Here is a tiny trained network, its code and every weight. The questions are about switching its units off for an input and a class, where a switched-off unit gives its printed mean instead of its output.

import numpy as np


def w(rows, s, z=0):
    codes = np.array(rows[::2]) - 128.0
    scale = np.full(codes.shape[1], s)
    scale[-1] = z or s
    return codes * scale


def f(y):
    return np.maximum(y, 0)


def log_softmax(a):
    a = a - a.max(-1, keepdims=True)
    return a - np.log(np.exp(a).sum(-1, keepdims=True))


def net(x, mask):
    res = np.array(x, float).reshape(1, 4) / 4 @ E
    y = f(res @ A[0][:, :-1].T + A[0][:, -1])
    res = res + np.where(mask, y, B[0][:, -1]) @ B[0][:, :-1]
    return log_softmax(res[-1] @ U[:, :-1].T + U[:, -1])


A, B = {}, {}
E = w([
[117,113,54,176,153,69,120,76,245,128,129],'x0',
[169,141,176,246,74,148,115,98,102,142,108],'x1',
[123,130,143,122,118,115,118,135,137,126,134],'x2',
[147,36,197,140,170,39,175,116,87,145,92],'x3',
],0.013)
A[0] = w([
[166,104,116,189,138,75,145,68,205,127,116,24],'n1',
[192,162,89,188,86,139,87,92,185,151,141,19],'n2',
[79,103,135,95,190,119,155,184,98,145,139,24],'n3',
[117,153,135,28,108,197,114,241,47,123,170,35],'n4',
[193,169,155,254,50,158,108,69,146,130,88,90],'n5',
[128,152,151,43,112,162,161,217,65,105,108,169],'n6',
[155,111,203,206,108,106,174,138,96,133,84,106],'n7',
[149,205,115,144,40,214,66,167,121,120,197,38],'n8',
[103,84,139,16,211,119,163,182,114,108,151,37],'n9',
[101,112,103,195,159,81,105,87,152,125,119,25],'n10',
[142,42,157,103,176,60,173,94,125,161,106,117],'n11',
[207,93,212,154,99,128,175,119,22,159,86,94],'n12',
[45,170,38,69,170,121,139,152,213,118,180,129],'n13',
[135,25,139,123,216,55,188,125,143,147,100,3],'n14',
],0.0098,0.014)
B[0] = w([
[117,109,169,155,192,98,225,193,60,197,118,173],'n1',
[135,157,91,124,42,155,84,53,216,72,141,160],'n2',
[138,72,120,116,173,113,130,169,133,154,112,151],'n3',
[85,194,91,223,85,158,74,11,179,100,152,221],'n4',
[43,210,188,208,202,132,134,114,121,165,187,234],'n5',
[78,158,207,248,185,96,163,116,122,150,188,249],'n6',
[176,54,62,72,82,118,115,162,101,105,73,217],'n7',
[128,73,167,156,231,64,217,193,58,222,89,201],'n8',
[147,94,206,196,166,90,211,193,62,210,124,193],'n9',
[166,108,142,97,152,135,176,174,76,163,111,154],'n10',
[85,206,194,182,218,142,168,147,117,168,143,213],'n11',
[191,13,58,64,44,136,73,174,92,101,45,248],'n12',
[150,84,70,74,54,159,59,83,210,48,88,217],'n13',
[50,255,124,198,120,197,48,34,193,87,230,182],'n14',
],0.0098,0.017)
U = w([
[62,251,151,159,145,149,83,6,214,94,187,251],'0',
[119,116,199,156,202,123,168,208,43,186,132,108],'1',
[255,22,64,9,27,136,73,132,160,48,74,6],'2',
],0.0081,0.0035)

Each question gives the input, the list of numbers given to net, and the class t.
The units are the neurons (one row each of A and B). Each row of codes is followed by its name. A weight is (code - 128) times the scale printed after its matrix; where a second scale follows, it is the last column's (A, B and U).
mask holds one flag per neuron, in row order. A switched-off neuron (its flag False) gives its mean, the last column of its row in B, instead of its output. The means were averaged over made-up inputs and are rounded, as every weight is.
A unit's drop is (log p(t) with every unit on - log p(t) with that unit switched off) / (log p(t) with every unit on - log p(t) with every unit switched off).
The circuit of an input: a set's keep is (log p(t) with only the set's units on - log p(t) with every unit switched off) / (log p(t) with every unit on - log p(t) with every unit switched off). Starting from the 12 units with the biggest drops (on a tie, the unit counted first), units are removed one at a time, each time the one whose removal leaves the highest keep (on an exact tie, the one counted first), for as long as the keep stays at least 0.8.
circuit, biggest first: the units of the circuit, biggest drop first
unit that matters most: the unit with the biggest drop
top k neurons: the k neurons with the biggest drops, biggest first
drop when u is switched off: that unit's drop, to one decimal
input [7,5,1,2], class 1: top 3 neurons => n1, n4, n10
input [-8,-7,2,-8], class 0: unit that matters most => n4
input [6,-6,0,0], class 2: top 2 neurons => n13, n5
input [2,-8,-2,-1], class 2: top 2 neurons => n13, n5
input [-1,3,-7,-7], class 1: top 2 neurons => n8, n14
input [0,8,-4,-7], class 1: top 4 neurons => n8, n4, n14, n13
input [6,0,-6,5], class 0: top 4 neurons => n14, n8, n9, n12
input [-4,-7,-8,0], class 0: top 3 neurons => n4, n8, n12
input [-1,-4,-8,-2], class 0: top 2 neurons => n12, n7
input [-6,1,-8,7], class 2: top 4 neurons => n12, n7, n5, n8
input [-1,6,2,6], class 2: top 2 neurons => n12, n7
input [1,-5,-2,7], class 0: top 2 neurons => n14, n8
input [-3,7,7,5], class 2: drop when n12 is switched off => 0.4
input [2,-3,-4,4], class 0: drop when n14 is switched off => 0.4
input [-8,-7,4,-7], class 0: circuit, biggest first => n4
input [-5,4,4,3], class 2: drop when n12 is switched off => 0.3
